Each row has two labels, one from each of two sets.
7.4 -4.8 -5.2 5.0 -1.1 -5.4 -12.6 11.3 -4.4 2.0 9.7 1.5 -3.8 -5.9 -11.0 7.2 16.3 -8.8 -12.3 9.5 -14.2 1.7 -0.7 -23.1 1.4 -11.8 17.5 15.1 5.1 -10.6 -0.6 -15.7 -10.7 -0.8 -10.2 3.9 9.1 5.5 -6.1 5.7 1.3 -8.3 -5.2 -21.4 5.1 9.8 41.0 -9.1 10.5 : Z404 & R
-9.7 1.5 -7.1 3.0 -1.3 -1.0 -79.7 -4.1 6.7 4.7 -4.5 -2.4 -1.4 -17.3 -7.4 -14.5 14.0 2.7 3.2 -6.6 41.9 0.1 -6.0 -3.8 -1.0 6.7 8.6 -23.0 -1.5 1.0 3.0 0.7 -3.6 4.2 42.9 -5.9 -2.7 5.1 13.9 10.6 1.0 3.9 -3.5 26.7 -6.9 -17.3 -79.6 -2.5 -20.4 : Z718 & X
-8.5 4.8 0.8 6.7 -2.8 8.0 -39.0 1.9 0.5 1.7 -4.5 -8.3 8.8 -12.8 -3.1 -10.8 9.9 -1.3 17.8 -2.6 -12.4 2.0 -14.8 20.6 -1.7 11.7 4.9 -15.9 0.2 -1.3 22.5 1.9 1.5 4.4 44.8 -1.3 -3.0 5.6 13.5 7.4 3.5 3.9 2.9 23.9 0.5 -14.9 -50.7 -4.6 -7.6 : Z718 & X
7.4 -2.1 -15.4 6.7 -1.3 19.2 -44.0 -2.1 3.2 1.3 -11.1 -0.3 0.4 -5.8 -2.1 -9.5 7.8 9.5 9.6 1.4 14.6 13.6 -4.6 -6.0 -3.0 1.2 1.9 -9.4 3.9 3.5 -13.6 5.6 3.2 -5.7 29.8 -7.4 3.6 4.8 11.3 1.1 2.6 -4.0 0.2 11.4 0.8 -5.6 -45.0 -4.4 1.5 : Z718 & X
-4.4 -3.3 5.5 -1.2 -0.6 4.2 75.6 3.9 10.0 1.8 -5.0 -1.8 0.1 -22.6 1.3 1.7 -4.3 -4.4 4.1 13.1 -2.9 3.6 3.4 31.2 -9.4 15.1 22.8 -1.3 2.0 -5.3 8.7 1.6 -1.3 -1.3 16.5 -1.9 7.8 -9.1 5.7 -0.3 4.6 0.8 6.7 6.9 -9.2 -11.3 -39.6 11.4 -29.0 : Z539 & X
27.6 -9.0 -29.7 -9.2 -5.7 0.9 -81.6 0.9 10.7 4.1 -2.3 -0.6 -2.6 -25.0 -3.5 -1.2 17.7 3.1 11.2 5.4 27.9 4.1 -8.2 -38.0 -5.9 0.7 16.3 -16.4 3.6 -26.7 0.3 12.7 -3.6 -0.1 28.4 0.2 4.6 6.8 8.5 24.7 4.5 -2.3 0.0 -2.7 10.1 -6.4 -76.4 -4.1 -1.9 : Z404 & X
-9.4 -4.7 -2.3 0.4 9.8 8.4 -6.6 10.6 -6.2 1.7 0.9 1.7 -11.0 10.8 -0.9 -17.8 4.3 0.3 -1.1 15.7 11.4 5.4 -27.9 37.7 -10.6 -13.5 0.9 29.7 -9.8 -3.4 32.0 -4.9 5.1 -1.7 19.9 -1.4 8.8 3.4 11.6 -0.8 -0.6 -0.8 3.0 13.0 12.9 -22.2 19.0 -5.1 2.4 : Z718 & R
-1.5 2.3 -6.4 2.9 -8.6 5.1 3.7 -3.5 19.8 24.6 -2.6 -1.9 3.9 -36.4 -1.7 -1.0 10.6 -4.9 10.4 -0.4 6.4 -2.3 4.7 -2.4 4.6 11.8 19.6 -0.4 3.8 -15.0 16.9 17.2 -0.9 0.1 20.2 -1.9 -0.4 -4.6 -4.0 7.0 17.5 -0.7 9.8 4.1 -2.4 3.4 -66.2 -3.1 -15.0 : Z539 & X
-8.2 1.7 -16.9 21.2 3.6 7.1 -14.1 -0.6 -2.3 2.5 -1.8 3.1 2.1 -5.5 -2.1 -24.7 11.2 -0.1 -3.7 0.8 6.6 7.8 -6.8 40.9 49.6 3.6 7.3 2.1 -1.4 -5.4 52.3 4.5 4.4 3.1 16.6 1.6 6.8 -2.2 4.5 -2.9 -2.1 -13.3 9.9 6.4 14.8 0.6 -11.4 -5.2 1.6 : Z718 & X
-13.7 3.6 9.4 6.5 19.0 13.3 1.0 7.8 2.4 5.1 2.3 1.5 -2.0 10.9 -7.6 -11.2 9.2 2.8 2.9 18.1 19.7 -3.5 -11.9 41.5 -10.1 -13.1 -3.6 -13.7 -0.8 0.1 37.3 -4.2 -10.4 6.5 21.9 -0.2 7.8 8.3 9.3 1.4 -1.0 0.8 6.3 25.5 15.0 -26.8 41.3 1.9 -2.2 : Z718 & R
1.0 5.5 8.6 2.5 3.8 -5.2 30.7 -2.0 4.1 -6.7 3.3 -5.9 -2.7 -8.2 -3.8 16.0 -5.4 2.4 41.7 14.8 11.6 -7.8 12.5 -9.3 -6.8 15.9 16.1 -14.7 -0.6 -7.7 -13.0 2.4 -5.9 2.2 4.2 -1.0 1.9 16.2 2.3 -0.4 7.4 15.4 -5.1 -7.3 -5.2 -18.3 -25.9 4.3 -14.9 : Z539 & K
12.6 -2.7 -9.4 1.9 -11.9 0.4 13.4 9.4 -8.1 -0.9 9.7 0.9 -1.9 -14.2 -8.7 0.5 5.0 -1.4 -9.1 23.6 -13.4 -0.5 0.9 -16.8 -2.1 -11.2 22.0 -2.3 2.3 -3.7 6.9 -8.8 -12.5 -1.0 -6.2 -4.2 19.3 2.1 0.9 3.4 -0.9 -2.3 -1.8 -24.2 30.9 -7.3 22.8 2.3 6.3 : Z136 & R

Each row has two labels, one from each of two sets.
-1.2 2.9 4.5 12.8 -5.0 -3.6 0.8 21.2 6.4 -5.3 2.6 7.5 5.6 -6.8 3.5 -5.1 -11.0 2.8 10.6 9.1 -9.0 -13.9 -2.6 1.5 0.4 -1.3 -1.6 -29.9 -9.7 -16.6 -3.0 -1.9 -9.8 21.1 -1.5 -1.5 26.1 -1.8 -7.2 -28.1 -10.5 -8.4 -9.2 -7.2 2.3 0.6 7.2 15.0 4.9 : C & Z94
2.3 3.6 -13.1 9.7 -3.2 7.5 -1.8 21.6 -9.1 -1.6 0.6 11.5 0.4 -7.9 -10.1 -2.6 -16.3 -0.6 -4.0 12.3 -26.9 -21.5 -0.1 -16.7 -1.8 -7.9 8.3 -30.7 -5.8 -5.3 -1.6 -2.9 5.8 -3.8 6.5 -1.6 -11.9 -1.9 -3.9 -55.3 -1.3 -26.0 -10.3 3.4 -0.1 -0.1 35.1 13.4 -5.0 : D & Z767
9.5 12.0 8.8 -7.0 5.3 -0.9 -6.5 36.1 -9.5 -7.7 -9.0 10.6 6.6 -5.7 -3.8 -5.8 -29.3 3.0 2.0 6.7 8.5 -0.8 0.8 -1.9 5.4 -9.7 -5.5 -5.8 -6.8 6.7 -14.3 2.7 26.1 3.4 8.6 -2.0 -31.7 8.6 -0.6 -14.0 -29.0 -3.5 1.1 2.7 4.2 3.1 -4.6 11.0 -25.1 : D & Z94
3.1 3.3 2.5 6.8 -2.8 4.8 1.3 21.2 -6.2 -5.1 1.8 6.1 4.8 -13.8 -0.2 -1.1 -15.3 2.1 0.9 4.8 -14.3 -15.2 -2.9 -12.1 -3.6 -3.5 2.4 -19.5 -6.1 -8.3 13.2 -1.7 6.5 12.1 0.8 -4.3 5.2 -4.1 -4.8 -29.1 -14.1 -4.4 -0.9 1.5 9.2 1.6 17.7 1.4 -1.5 : D & Z882
2.7 4.6 6.2 13.8 -4.3 -2.4 2.4 53.9 4.8 -1.8 -3.6 7.5 8.4 -14.5 -3.7 -1.6 -12.7 1.2 18.0 8.5 4.2 -10.8 0.3 4.1 -0.5 -2.6 -7.1 -10.2 -14.5 -9.0 -16.9 -2.1 -5.6 27.4 1.0 0.9 14.2 3.9 -6.8 -10.6 -10.9 -9.5 -5.3 -7.6 5.4 -1.4 -0.4 9.0 -3.5 : C & Z94
0.6 5.0 3.5 -11.8 1.1 -6.3 -13.4 16.4 10.6 -1.0 -6.6 -5.1 -3.4 4.8 -4.9 0.4 -9.6 4.3 -1.8 7.6 -5.2 6.8 0.4 1.2 1.4 -2.9 -1.6 -25.0 2.5 -2.4 -4.7 6.4 -16.1 -16.4 10.5 1.4 15.5 -5.6 -0.7 -28.0 -9.3 -1.6 -3.6 -5.5 5.7 1.2 9.7 14.3 -16.8 : D & Z882
4.9 5.5 -5.8 4.5 2.8 -4.5 -10.0 12.8 -6.2 -4.4 -6.3 0.9 -0.1 0.0 -5.4 1.9 -27.0 0.2 -0.7 12.1 2.3 -0.5 1.2 5.0 4.4 -4.3 7.7 -22.6 -0.6 -2.0 -19.3 3.0 11.9 -1.7 3.4 -0.8 -11.9 4.0 -2.9 -35.2 -10.3 -1.8 -8.5 -9.1 7.7 -0.1 10.3 14.3 -12.1 : D & Z94
